The symbols move the nodes like this.
rog za nis
rog li val
rog fo mav
rog te mul
rog ru nul
dod za dup
dod li vos
dod fo vev
dod te diz
dod ru nif
dod zo lal
mib za vuz
mib li der
mib fo fom
mib te kar
mib ru keb
mer za dap
mer li suf
mer fo leg
mer te vos
mer ru lif
mer zo tez
nif za bik
nif li rud
nif fo nud
nif te zur
nif ru dod
nif zo vek
dav za zin
dav li fis
dav fo sab
dav te kaz
dav ru kad
dav zo mim
bik za nub
bik li lif
bik fo lub
bik te nif
bik ru dup
bik zo bes
suf za kad
suf li gek
suf fo nem
suf te lik
suf ru kaz
suf zo mub
vud za pof
vud li tar
vud te mez
vud ru doz
vud zo mav
dup za zit
dup li mer
dup fo nup
dup te dod
dup ru bik
dup zo lun
zin za zal
zin li big
zin fo tet
zin te dav
zin ru laz
zin zo pas
gek za mav
gek li dup
gek fo mez
gek te tum
gek ru biv
gek zo mul
fis za big
fis li nub
fis fo doz
fis te biv
fis ru mav
fis zo nul
tar za veg
tar li nor
tar te nup
tar ru mir
tar zo zit
ziv za bar
ziv li gef
ziv te doz
ziv ru pof
ziv zo big
bib za vek
bib li keb
bib fo zur
bib te tor
bib ru fuv
rof za doz
rof li lub
rof te bar
rof ru mez
rof zo biv
buz za sav
buz li bib
buz fo big
buz te nul
buz ru nis
der za puv
der li nis
der fo laz
der te guf
der ru pas
lis za kez
lis li lan
lis te nor
lis ru gog
lis zo fom
rab za raf
rab li dom
rab fo lif
rab te feg
rab ru tez
doz za ziv
doz li mir
doz te rof
doz ru vud
doz zo fis
dap za fom
dap li kad
dap fo nor
dap te mer
dap ru gep
dap zo kar
kuz za gog
kuz li sab
kuz te zer
kuz ru nor
kuz zo gep
dip za mez
dip li vev
dip te pof
dip ru bar
dip zo tum
gef za nud
gef li gog
gef te mir
gef ru veg
gef zo zur
tor za bib
tor li raf
tor fo nub
tor te bes
tor ru val
mav za gud
mav li zit
mav fo vud
mav te gek
mav ru fis
mav zo rog
nis za nar
nis li fuv
nis fo gud
nis te rog
nis ru buz
laz za lik
laz li gud
laz fo lan
laz te kad
laz ru zin
laz zo der
zit za diz
zit li dap
zit fo tar
zit te dup
zit ru nub
zit zo val
mir za gef
mir li kuz
mir te lub
mir ru tar
mir zo nub
gep za non
gep li dav
gep fo kuz
gep te lif
gep ru dap
gep zo raf
sab za tet
sab li doz
sab te gab
sab ru lud
sab zo dav
fom za vos
fom li laz
fom fo lis
fom te dap
fom ru non
fom zo mib
nul za buz
nul li tor
nul fo fis
nul te baf
nul ru rog
rud za lif
rud li zal
rud fo fop
rud te non
rud ru vos
rud zo feg
big za ruk
big li zur
big fo ziv
big te fis
big ru gud
big zo buz
lud za lan
lud li vud
lud te nem
lud ru sab
lud zo kad
mul za rog
mul li lun
mul fo gek
mul te nar
mul ru baf
vek za bes
vek li feg
vek fo nif
vek te bib
vek ru lal
pof za dip
pof li veg
pof te vud
pof ru ziv
pof zo gud
keb za feg
keb li pas
keb fo non
keb te raf
keb ru mib
lik za suf
lik li tum
lik fo tem
lik te laz
lik ru zal
lik zo puv
vev za nup
vev li kez
vev te veg
vev ru nud
vev zo dod
kar za mib
kar li guf
kar fo dap
kar te tez
kar ru raf
lan za tem
lan li pof
lan te lud
lan ru tet
lan zo laz
fad za gab
fad li bar
fad te tet
fad ru tem
fad zo zal
raf za keb
raf li mim
raf fo gep
raf te rab
raf ru kar
nem za lud
nem li mez
nem te tem
nem ru gab
nem zo suf
guf za der
guf li rog
guf fo kad
guf te mub
guf ru mim
non za rud
non li zin
non fo gog
non te gep
non ru fom
non zo keb
tem za nem
tem li dip
tem te lan
tem ru fad
tem zo lik
sav za baf
sav li vek
sav fo ruk
sav te buz
sav ru nar
lun za val
lun li tez
lun fo dup
lun te lal
lun ru bes
bar za rof
bar li nud
bar te ziv
bar ru dip
bar zo ruk
kez za leg
kez li tem
kez te lis
kez ru fop
kez zo vos
dom za mim
dom li baf
dom fo kaz
dom te veb
dom ru mub
ruk za biv
ruk li nif
ruk fo bar
ruk te big
ruk ru tum
ruk zo sav
nar za mul
nar li lal
nar fo tum
nar te nis
nar ru sav
lub za mir
lub li zer
lub te nud
lub ru nup
lub zo bik
feg za rab
feg li veb
feg fo rud
feg te keb
feg ru vuz
lif za gep
lif li kaz
lif fo zer
lif te rud
lif ru mer
lif zo rab
gog za fop
gog li tet
gog te kuz
gog ru lis
gog zo non
tez za kar
tez li mub
tez fo mer
tez te vuz
tez ru rab
veb za dom
veb li sav
veb fo zal
veb te pas
veb ru puv
lal za lun
lal li vuz
lal fo dod
lal te fuv
lal ru vek
zur za nif
zur li non
zur fo gef
zur te nub
zur ru diz
zur zo bib
diz za dod
diz li fom
diz fo veg
diz te zit
diz ru zur
diz zo fuv
kaz za dav
kaz li biv
kaz fo gab
kaz te zal
kaz ru suf
kaz zo dom
leg za nor
leg li nem
leg te kez
leg ru zer
leg zo mer
zer za kuz
zer li gab
zer te fop
zer ru leg
zer zo lif
vuz za tez
vuz li puv
vuz fo vos
vuz te mib
vuz ru feg
fuv za lal
fuv li mib
fuv fo diz
fuv te val
fuv ru bib
gud za tum
gud li diz
gud fo pof
gud te mav
gud ru big
gud zo nis
zal za kaz
zal li ruk
zal fo fad
zal te zin
zal ru lik
zal zo veb
mez za vud
mez li nup
mez te dip
mez ru rof
mez zo gek
veg za vev
veg li lis
veg te tar
veg ru gef
veg zo diz
vos za mer
vos li lik
vos fo kez
vos te fom
vos ru rud
vos zo vuz
nub za zur
nub li gep
nub fo mir
nub te bik
nub ru zit
nub zo tor
val za fuv
val li kar
val fo zit
val te lun
val ru tor
tum za gek
tum li dod
tum fo dip
tum te gud
tum ru ruk
tum zo nar
mim za pas
mim li nul
mim fo dav
mim te dom
mim ru guf
kad za laz
kad li mav
kad fo lud
kad te suf
kad ru dav
kad zo guf
biv za fis
biv li bik
biv fo rof
biv te ruk
biv ru gek
biv zo baf
bes za tor
bes li rab
bes fo bik
bes te vek
bes ru lun
gab za sab
gab li rof
gab te fad
gab ru nem
gab zo kaz
nup za tar
nup li leg
nup te vev
nup ru lub
nup zo dup
fop za zer
fop li fad
fop te gog
fop ru kez
fop zo rud
nor za lis
nor li lud
nor te leg
nor ru kuz
nor zo dap
pas za veb
pas li buz
pas fo zin
pas te mim
pas ru der
tet za fad
tet li ziv
tet te sab
tet ru lan
tet zo zin
nud za lub
nud li fop
nud te gef
nud ru vev
nud zo nif
puv za mub
puv li nar
puv fo lik
puv te der
puv ru veb
baf za nul
baf li bes
baf fo biv
baf te sav
baf ru mul
mub za guf
mub li mul
mub fo suf
mub te puv
mub ru dom

The rows follow the links: the fewer symbols apart two nodes are, the more alike their rows tend to be.

Each row is also shifted at random along 6 hidden directions that mean nothing.

Some nodes, each with a row of numbers:
big
12 -13 -1 -10 3 2 24 -3 5 7 8 -14 -7 -9 4 3 -17 16 7 -4 5 -5 -10 5 -33 8 -14 -12 -20 22 -29 21 -18 6 -3 -7 27 -14 -19
vek
21 -3 -10 7 29 -11 21 -10 -11 14 -6 17 -5 19 3 14 -13 -3 -6 36 12 -1 3 -4 3 -1 20 -26 -33 4 5 4 -5 2 1 10 11 6 6
bib
44 -16 -26 -1 28 -11 19 -3 5 2 -7 3 12 10 6 -2 -24 -6 -11 -19 -3 -14 9 -15 -11 6 -5 -21 -2 22 -20 10 10 -5 14 6 -3 -28 10
der
-69 -2 -12 4 8 -15 12 5 -11 -3 -3 -2 -11 -1 17 -1 -34 1 -12 2 -29 -26 -7 -11 7 12 13 5 -3 -2 -2 -1 11 -6 -23 15 16 17 0
lif
20 -8 23 8 0 25 -8 -7 16 21 33 26 32 4 -18 -12 29 24 -7 -17 4 12 29 6 8 -16 7 -16 -6 -5 -11 3 5 11 32 -6 0 -16 14
lal
-51 -6 -28 17 26 -4 0 -8 4 10 -2 9 3 5 20 10 -35 5 1 -8 6 -2 12 -6 13 -2 12 1 -17 -15 12 -6 -13 32 10 12 24 4 -2
kez
9 19 -2 -5 -2 10 -28 4 27 -3 -3 8 0 0 5 -16 1 -10 7 -16 22 12 17 10 -4 8 -4 26 5 -9 17 -34 -3 -18 2 -15 -5 -4 -3
mim
25 -27 -6 -7 12 -24 33 7 -5 3 -20 23 -14 3 -5 -8 8 -31 0 -7 -37 -23 -21 17 -14 14 0 -7 4 15 -27 -1 7 -3 25 7 -7 -3 11
mer
23 16 19 25 0 5 -18 -6 16 5 17 15 14 9 -6 0 10 -11 17 -12 -6 5 -3 -14 13 -2 24 15 13 -21 18 -31 -20 -16 31 3 9 -7 9
nup
-2 20 11 22 -18 12 -31 -11 1 -14 9 -24 19 9 -8 14 13 6 12 3 27 21 -3 -34 12 -7 -1 4 6 -9 17 -4 -12 -14 7 -5 -7 -5 4
suf
-25 20 36 24 -16 11 -15 -3 -13 2 31 1 8 1 -8 14 10 9 12 21 -19 3 -22 -12 14 -5 36 15 0 -25 7 -16 -21 -12 4 2 26 21 2
mub
15 -6 3 10 8 -2 -8 -1 -20 4 17 15 19 -2 15 -8 7 6 -12 -1 -44 -2 -9 12 14 1 18 19 17 -17 -6 -2 -8 27 23 -3 17 22 5
vuz
4 20 -3 9 26 -15 -1 1 -23 -5 -4 16 1 16 15 -3 -7 -4 -29 32 -13 -10 10 -19 42 5 25 -1 -3 -16 25 -7 23 -4 -22 0 -8 35 19
dod
-19 12 -36 1 14 -14 -10 2 -4 -8 -36 5 -27 8 15 19 -19 -25 6 25 32 6 0 3 11 5 1 7 -7 -12 36 -21 -3 6 -10 1 -7 19 -1
nub
38 -9 10 8 -1 5 15 -15 -3 4 14 -12 13 6 -23 10 19 17 -1 -14 12 5 4 -28 6 -18 -3 -29 3 11 -6 26 3 -2 0 11 -4 -32 8
bes
-21 -13 -11 10 9 -5 21 -15 -21 8 -1 11 3 15 -7 18 6 8 -20 16 5 4 10 -7 18 -15 12 -33 -17 2 5 22 5 30 8 9 -5 5 16
lud
-50 14 4 -8 -39 9 -6 22 0 -6 -2 -9 -18 -16 -16 9 3 -19 16 -5 -5 -5 -9 15 -12 -9 2 13 18 -20 17 -34 5 -24 -21 12 -11 -10 -14
pas
2 -5 5 -8 4 -5 31 10 -6 11 11 11 -8 3 -4 2 -17 -4 -12 16 -29 -25 -5 6 -9 5 22 -18 -13 5 -19 -4 12 -26 -14 14 9 -8 -3
rud
-4 8 16 0 14 11 -3 -4 8 11 23 16 10 21 -9 -7 -2 9 -14 16 23 -4 27 -12 8 1 19 -26 -32 7 3 2 11 -28 -7 -8 -2 -9 6
rof
-28 -10 -2 -24 -39 12 -11 9 -10 -5 -7 -11 -11 -7 -14 22 20 0 -7 34 20 18 19 41 -12 -25 -11 -9 -1 -2 8 8 4 19 -16 -4 -30 8 -13
lan
-12 20 25 -11 -13 10 -17 5 15 7 19 -10 -4 -30 8 -21 -1 22 22 -20 0 5 -12 12 -1 10 -10 32 5 -10 -4 3 -13 -1 -20 -13 27 9 -20
lub
-9 -4 -6 -6 -14 1 -5 -6 2 -14 -23 -12 -8 15 -16 10 28 -16 1 25 39 14 2 -8 -3 -4 -14 -17 -8 21 15 11 9 -7 6 -8 -41 0 14
lun
-17 -10 -32 8 11 -15 11 -1 -9 13 -20 22 -11 0 4 19 -12 -15 8 0 -2 3 0 28 10 -13 18 6 6 -26 26 -24 -10 41 16 17 10 4 -1
doz
-27 -2 12 2 -35 12 7 2 -5 -18 12 -34 4 -1 -23 21 12 5 0 12 11 7 -6 -18 -13 -17 -7 -20 -7 11 -5 15 2 -24 -21 8 -10 -15 -6
bar
6 -7 4 -30 0 -6 -5 -1 4 -10 -31 -9 -22 0 12 -10 17 -8 8 32 30 18 -9 21 -17 17 -25 2 -18 24 -8 23 -6 12 0 -32 -10 22 -7
feg
8 -7 -15 -1 8 6 -2 7 4 -3 21 22 19 29 -1 5 -23 -9 -39 12 -8 -16 48 -15 2 -13 19 -28 -10 -4 -5 -20 35 -31 -5 12 -27 -15 17
zur
30 11 5 4 -1 15 12 -1 1 11 32 -12 3 0 -19 23 -17 23 -14 9 23 -2 24 -28 1 -19 10 -34 -19 3 0 10 7 -27 -40 16 6 -27 -8
dip
-3 4 4 -2 -2 10 -31 -10 8 -15 2 -25 6 -4 27 -14 4 19 11 0 21 24 -6 -7 -2 17 -22 29 2 7 -5 16 -24 20 7 -27 15 22 -7
guf
-13 -5 -8 9 6 -13 7 6 -11 -6 -3 2 8 -6 6 -7 -6 -10 -6 -18 -38 -20 -20 -8 2 5 5 15 21 -2 -6 0 10 11 8 12 1 7 10
diz
6 18 0 22 19 -3 3 -17 3 6 5 -22 -4 -10 7 13 -25 17 29 -19 19 -1 -18 -44 9 11 5 4 -8 -4 22 -1 -23 -6 -15 10 38 -4 -6
gef
39 -6 -12 -20 -8 15 -15 3 21 -7 4 -18 14 -5 -8 -10 0 10 -15 -25 33 6 34 -6 -14 -12 -36 -7 11 11 -6 8 17 -12 -15 -6 -27 -28 -4
nor
-44 11 -6 10 -4 -17 -7 -8 23 -23 -31 -17 -7 9 -7 -20 12 -30 31 -38 15 -9 -29 -37 -1 23 -23 12 16 21 13 -1 1 -29 21 -5 -21 -14 22

From each start, follow one symbol. Which node do you reach?
Answers are names.
new walk
35 9 -21 17 17 -21 21 -6 -17 5 -17 2 -16 -5 -1 20 -9 -23 11 -7 -13 -15 -24 -16 8 1 13 3 16 -9 17 -14 -10 5 3 22 3 -4 10
za	fuv
new walk
8 -12 -22 5 -16 -1 -8 1 -9 -11 -11 -23 1 -13 10 8 -6 -3 11 -27 -17 -1 -19 1 -15 -3 -22 27 38 -11 -9 -2 -8 18 14 9 -3 -8 -7
te	gek
new walk
-32 23 19 19 -24 18 -29 4 11 0 22 -3 7 2 -20 10 10 -1 9 -8 20 14 8 -14 10 -19 19 5 1 -25 27 -26 -8 -27 -2 6 4 -10 0
ru	zer
new walk
-60 11 13 14 -25 -5 -6 4 -26 -21 6 -22 3 -6 -3 -2 10 3 -16 9 -36 -14 -17 -24 23 -5 5 8 19 -10 9 7 22 -12 -34 11 -15 19 8
zo	guf
new walk
-16 6 23 -17 -1 10 -5 5 17 15 2 14 -12 -1 -6 -14 18 14 8 13 32 15 16 18 7 2 -5 -5 -27 8 14 6 3 -7 -12 -19 2 5 -3
zo	rud
new walk
22 -5 10 -29 -2 1 15 20 9 7 8 13 -14 -15 -7 -15 -5 -2 -2 2 -21 -16 5 31 -24 11 -4 0 -9 7 -24 -5 12 -17 -17 -2 4 -9 -15
fo	tet
new walk
0 12 -5 10 -6 -6 -15 4 -4 -7 -3 -1 6 -7 -5 -14 7 -11 -12 -30 -18 -12 11 -16 20 -12 -2 7 36 -16 23 -16 34 -11 -14 15 -29 -11 17
li	kad
new walk
-27 7 -2 2 -30 2 -2 3 5 -10 -7 -31 -17 -15 -10 20 -3 -10 31 -6 11 4 -26 -3 -19 1 -8 14 17 -6 8 -6 -19 -12 -1 9 6 -10 -15
zo	mav
new walk
17 -9 -13 -20 25 -13 18 11 -8 13 -9 29 -7 -1 0 -12 -9 0 -26 -4 -17 -19 21 19 7 -2 -1 -15 -2 1 -3 7 31 4 -21 7 -17 0 3
te	raf
new walk
29 -1 13 -6 10 -2 10 5 -7 1 18 19 12 20 8 0 -7 -4 -26 29 -21 -16 9 -3 -1 7 25 -15 -16 8 -24 -3 8 -22 -2 0 3 9 5
te	pas
new walk
-23 -9 -16 -20 -5 -12 11 10 -20 -13 -26 -5 -24 16 13 15 -1 -8 -24 72 12 2 4 17 -2 2 -4 -22 -28 16 -1 22 11 3 -25 -10 -22 28 -5
fo	bar
new walk
49 -9 -5 -4 -19 -7 3 1 -23 -26 -8 -9 2 27 -13 28 23 -29 -18 60 -4 6 -9 0 -18 -7 7 -23 0 13 -9 6 8 -21 7 2 -43 4 12
ru	gek
new walk
-3 12 -4 9 27 -5 -28 -6 16 -14 -5 9 17 18 20 -24 -4 -10 -16 -10 6 -1 12 -26 22 17 -8 17 4 0 11 -10 12 -10 12 -15 -6 18 18
ru	rud
